Here is a tiny trained network, its code and every weight. The questions are about switching its units off for an input and a class, where a switched-off unit gives its printed mean instead of its output.

import numpy as np


def w(rows, s, z=0):
    codes = np.array(rows[::2]) - 128.0
    scale = np.full(codes.shape[1], s)
    scale[-1] = z or s
    return codes * scale


def f(y):
    return y / 2 * (1 + np.tanh(0.7978845608 * (y + 0.044715 * y**3)))


def log_softmax(a):
    a = a - a.max(-1, keepdims=True)
    return a - np.log(np.exp(a).sum(-1, keepdims=True))


def net(x, mask):
    res = np.array(x, float).reshape(1, 6) / 4 @ E
    y = f(res @ A[0][:, :-1].T + A[0][:, -1])
    res = res + np.where(mask, y, B[0][:, -1]) @ B[0][:, :-1]
    return log_softmax(res[-1] @ U[:, :-1].T + U[:, -1])


A, B = {}, {}
E = w([
[129,126,131],'x0',
[94,11,174],'x1',
[52,199,241],'x2',
[3,135,33],'x3',
[124,128,130],'x4',
[129,128,127],'x5',
],0.0074)
A[0] = w([
[165,101,78,19],'N1',
[196,117,182,14],'N2',
[151,99,81,86],'N3',
[102,54,159,89],'N4',
[153,88,22,59],'N5',
[163,102,81,38],'N6',
[185,128,163,3],'N7',
[82,157,200,50],'N8',
[104,141,109,27],'N9',
[60,125,80,23],'N10',
[20,87,60,84],'N11',
[163,105,62,45],'N12',
[64,140,85,5],'N13',
[104,150,160,39],'N14',
[145,112,149,60],'N15',
[112,154,138,44],'N16',
[114,69,146,68],'N17',
[80,162,186,20],'N18',
[79,172,189,55],'N19',
[185,125,168,26],'N20',
[234,94,168,71],'N21',
[99,161,151,77],'N22',
[63,121,79,56],'N23',
[130,151,117,72],'N24',
[106,45,159,88],'N25',
[126,197,104,110],'N26',
[152,104,94,33],'N27',
[34,100,81,71],'N28',
[168,253,112,62],'N29',
[145,203,87,67],'N30',
[79,137,92,68],'N31',
[85,162,175,67],'N32',
[181,113,170,93],'N33',
[218,102,70,68],'N34',
[53,28,206,103],'N35',
[74,139,76,104],'N36',
[28,171,184,150],'N37',
[101,57,162,84],'N38',
],0.011,0.0078)
B[0] = w([
[148,92,153,132],'N1',
[130,214,196,149],'N2',
[150,89,212,143],'N3',
[218,156,41,158],'N4',
[169,25,195,187],'N5',
[163,75,177,133],'N6',
[165,178,159,128],'N7',
[160,78,159,171],'N8',
[169,151,134,112],'N9',
[152,214,186,146],'N10',
[169,216,200,213],'N11',
[153,81,160,148],'N12',
[145,202,144,136],'N13',
[147,107,149,122],'N14',
[164,159,127,115],'N15',
[163,123,139,113],'N16',
[192,146,111,132],'N17',
[137,87,175,149],'N18',
[152,53,192,173],'N19',
[155,206,171,136],'N20',
[105,237,186,191],'N21',
[179,100,154,137],'N22',
[176,225,208,155],'N23',
[154,122,123,114],'N24',
[227,161,57,162],'N25',
[220,82,87,166],'N26',
[162,101,159,120],'N27',
[153,196,175,184],'N28',
[254,111,23,199],'N29',
[175,110,85,158],'N30',
[166,156,156,141],'N31',
[143,68,183,158],'N32',
[97,208,148,160],'N33',
[127,85,187,177],'N34',
[204,144,37,224],'N35',
[199,173,190,171],'N36',
[159,32,136,255],'N37',
[222,143,35,156],'N38',
],0.0072)
U = w([
[148,208,218,67],'0',
[117,117,150,238],'1',
[117,117,151,229],'2',
[153,46,213,72],'3',
[193,128,78,43],'4',
[105,123,152,222],'5',
[2,130,121,56],'6',
[22,132,144,4],'7',
],0.012,0.019)

Each question gives the input, the list of numbers given to net, and the class t.
The units are the neurons (one row each of A and B). Each row of codes is followed by its name. A weight is (code - 128) times the scale printed after its matrix; where a second scale follows, it is the last column's (A, B and U).
mask holds one flag per neuron, in row order. A switched-off neuron (its flag False) gives its mean, the last column of its row in B, instead of its output. The means were averaged over made-up inputs and are rounded, as every weight is.
A unit's drop is (log p(t) with every unit on - log p(t) with that unit switched off) / (log p(t) with every unit on - log p(t) with every unit switched off).
The circuit of an input: a set's keep is (log p(t) with only the set's units on - log p(t) with every unit switched off) / (log p(t) with every unit on - log p(t) with every unit switched off). Starting from the 12 units with the biggest drops (on a tie, the unit counted first), units are removed one at a time, each time the one whose removal leaves the highest keep (on an exact tie, the one counted first), for as long as the keep stays at least 0.8.
circuit, biggest first: the units of the circuit, biggest drop first
k most important neurons: the k neurons with the biggest drops, biggest first
drop of u: that unit's drop, to one decimal
input [4,7,7,4,1,4], class 3: circuit, biggest first	[N37]
input [5,-4,5,6,5,-4], class 0: 3 most important neurons	[N11; N36; N23]
input [-4,-3,8,-7,3,7], class 3: circuit, biggest first	[N19; N37; N8]
input [-6,-2,-7,-4,-3,-6], class 3: circuit, biggest first	[N34; N5]
input [4,5,1,-7,5,-4], class 0: circuit, biggest first	[N21; N2]
input [1,-4,6,5,-5,3], class 3: 2 most important neurons	[N37; N19]
input [5,4,-6,2,4,4], class 3: 2 most important neurons	[N5; N3]
input [-4,-6,3,-2,3,4], class 4: 2 most important neurons	[N29; N26]
input [2,7,-6,-8,7,7], class 0: drop of N21	0.4
input [2,5,1,-1,2,5], class 4: drop of N25	0.2
input [4,6,1,2,5,-1], class 4: drop of N35	0.3
input [7,-6,-5,-7,-3,-3], class 0: drop of N2	0.1
